Below is a small trained network, with its code and all its weights. Each question gives an input and a class and asks what happens when units are switched off, that is, made to give their printed mean instead of their output.

import numpy as np


def w(rows, s, z=0):
    codes = np.array(rows[::2]) - 128.0
    scale = np.full(codes.shape[1], s)
    scale[-1] = z or s
    return codes * scale


def f(y):
    return np.maximum(y, 0)


def log_softmax(a):
    a = a - a.max(-1, keepdims=True)
    return a - np.log(np.exp(a).sum(-1, keepdims=True))


def net(x, mask):
    res = np.array(x, float).reshape(1, 6) / 4 @ E
    y = f(res @ A[0][:, :-1].T + A[0][:, -1])
    res = res + np.where(mask, y, B[0][:, -1]) @ B[0][:, :-1]
    return log_softmax(res[-1] @ U[:, :-1].T + U[:, -1])


A, B = {}, {}
E = w([
[110,111,112,144,91,110,121,145,111],'x0',
[131,54,152,65,227,128,107,170,175],'x1',
[189,122,174,129,120,143,122,132,169],'x2',
[133,6,125,48,121,119,126,44,125],'x3',
[154,141,153,141,141,134,113,113,140],'x4',
[122,175,165,78,141,95,209,131,76],'x5',
],0.012)
A[0] = w([
[131,149,106,199,194,143,122,230,140,254],'neuron 1',
[106,193,134,165,128,178,191,144,146,172],'neuron 2',
[141,116,58,86,145,135,80,60,182,44],'neuron 3',
[157,2,122,198,152,170,153,81,90,123],'neuron 4',
[108,161,124,132,160,143,93,24,83,129],'neuron 5',
[119,93,171,86,86,123,153,22,96,211],'neuron 6',
[93,101,119,149,126,132,184,138,134,112],'neuron 7',
[93,144,108,153,153,66,105,118,106,187],'neuron 8',
[158,113,142,112,108,200,114,183,176,130],'neuron 9',
[189,231,106,113,65,114,115,169,73,90],'neuron 10',
[163,196,189,124,56,86,251,130,112,104],'neuron 11',
[124,164,100,159,26,198,71,26,114,167],'neuron 12',
[104,142,63,170,86,223,46,107,184,106],'neuron 13',
[86,94,115,70,125,134,68,134,185,56],'neuron 14',
],0.0086,0.0036)
B[0] = w([
[97,214,197,88,85,119,201,194,154,253],'neuron 1',
[130,61,125,164,170,67,114,64,52,214],'neuron 2',
[182,36,150,150,190,177,134,108,91,199],'neuron 3',
[162,124,96,115,112,162,30,98,66,220],'neuron 4',
[131,130,194,90,52,139,87,102,143,171],'neuron 5',
[48,166,156,84,99,83,112,243,248,233],'neuron 6',
[46,129,151,149,174,136,120,176,94,144],'neuron 7',
[143,90,130,60,149,141,135,138,129,174],'neuron 8',
[117,123,150,148,113,124,126,127,94,187],'neuron 9',
[139,77,69,161,147,133,81,69,101,222],'neuron 10',
[254,148,133,145,95,151,112,92,67,232],'neuron 11',
[159,204,237,99,114,164,177,181,167,254],'neuron 12',
[121,184,102,63,79,86,175,133,192,226],'neuron 13',
[190,99,37,181,156,181,114,173,91,202],'neuron 14',
],0.0077,0.0096)
U = w([
[99,156,152,119,72,45,217,160,112,217],'0',
[57,152,116,111,125,180,111,235,199,139],'1',
[145,88,55,189,124,174,75,94,2,8],'2',
],0.0081,0.0016)

Each question gives the input, the list of numbers given to net, and the class t.
The units are the neurons (one row each of A and B). Each row of codes is followed by its name. A weight is (code - 128) times the scale printed after its matrix; where a second scale follows, it is the last column's (A, B and U).
mask holds one flag per neuron, in row order. A switched-off neuron (its flag False) gives its mean, the last column of its row in B, instead of its output. The means were averaged over made-up inputs and are rounded, as every weight is.
A unit's drop is (log p(t) with every unit on - log p(t) with that unit switched off) / (log p(t) with every unit on - log p(t) with every unit switched off).
The circuit of an input: a set's keep is (log p(t) with only the set's units on - log p(t) with every unit switched off) / (log p(t) with every unit on - log p(t) with every unit switched off). Starting from the 12 units with the biggest drops (on a tie, the unit counted first), units are removed one at a time, each time the one whose removal leaves the highest keep (on an exact tie, the one counted first), for as long as the keep stays at least 0.8.
circuit, biggest first: the units of the circuit, biggest drop first
top k neurons: the k neurons with the biggest drops, biggest first
drop when u is switched off: that unit's drop, to one decimal
input [6,0,-6,8,5,-2], class 1: circuit, biggest first : (neuron 6)
input [8,-1,-1,-8,0,-3], class 0: circuit, biggest first : (neuron 1; neuron 2)
input [-8,0,4,-6,6,7], class 2: circuit, biggest first : (neuron 11; neuron 10)
input [5,6,2,-6,-4,1], class 0: circuit, biggest first : (neuron 6; neuron 1)
input [-8,-3,-2,0,8,-5], class 0: circuit, biggest first : (neuron 13; neuron 14)
input [-5,-3,-2,2,7,-2], class 1: circuit, biggest first : (neuron 2; neuron 11)
input [-1,0,-3,-7,-3,3], class 2: circuit, biggest first : (neuron 10; neuron 6)
input [3,-6,-7,-8,-6,1], class 2: top 3 neurons : (neuron 10; neuron 2; neuron 11)
input [-4,-1,-6,-8,1,2], class 2: top 4 neurons : (neuron 10; neuron 2; neuron 6; neuron 12)
input [5,-3,-4,-2,-5,-6], class 0: top 4 neurons : (neuron 6; neuron 13; neuron 14; neuron 4)
input [-1,4,8,6,3,-2], class 2: top 2 neurons : (neuron 4; neuron 1)
input [3,6,2,-6,0,3], class 0: top 2 neurons : (neuron 6; neuron 1)
input [-2,6,-1,3,-5,8], class 1: top 2 neurons : (neuron 6; neuron 2)
input [3,-8,-7,-5,-7,-7], class 0: drop when neuron 2 is switched off : 0.1
input [0,3,6,6,7,4], class 1: drop when neuron 6 is switched off : 1.0
input [5,8,2,3,-1,7], class 1: drop when neuron 9 is switched off : 0.0
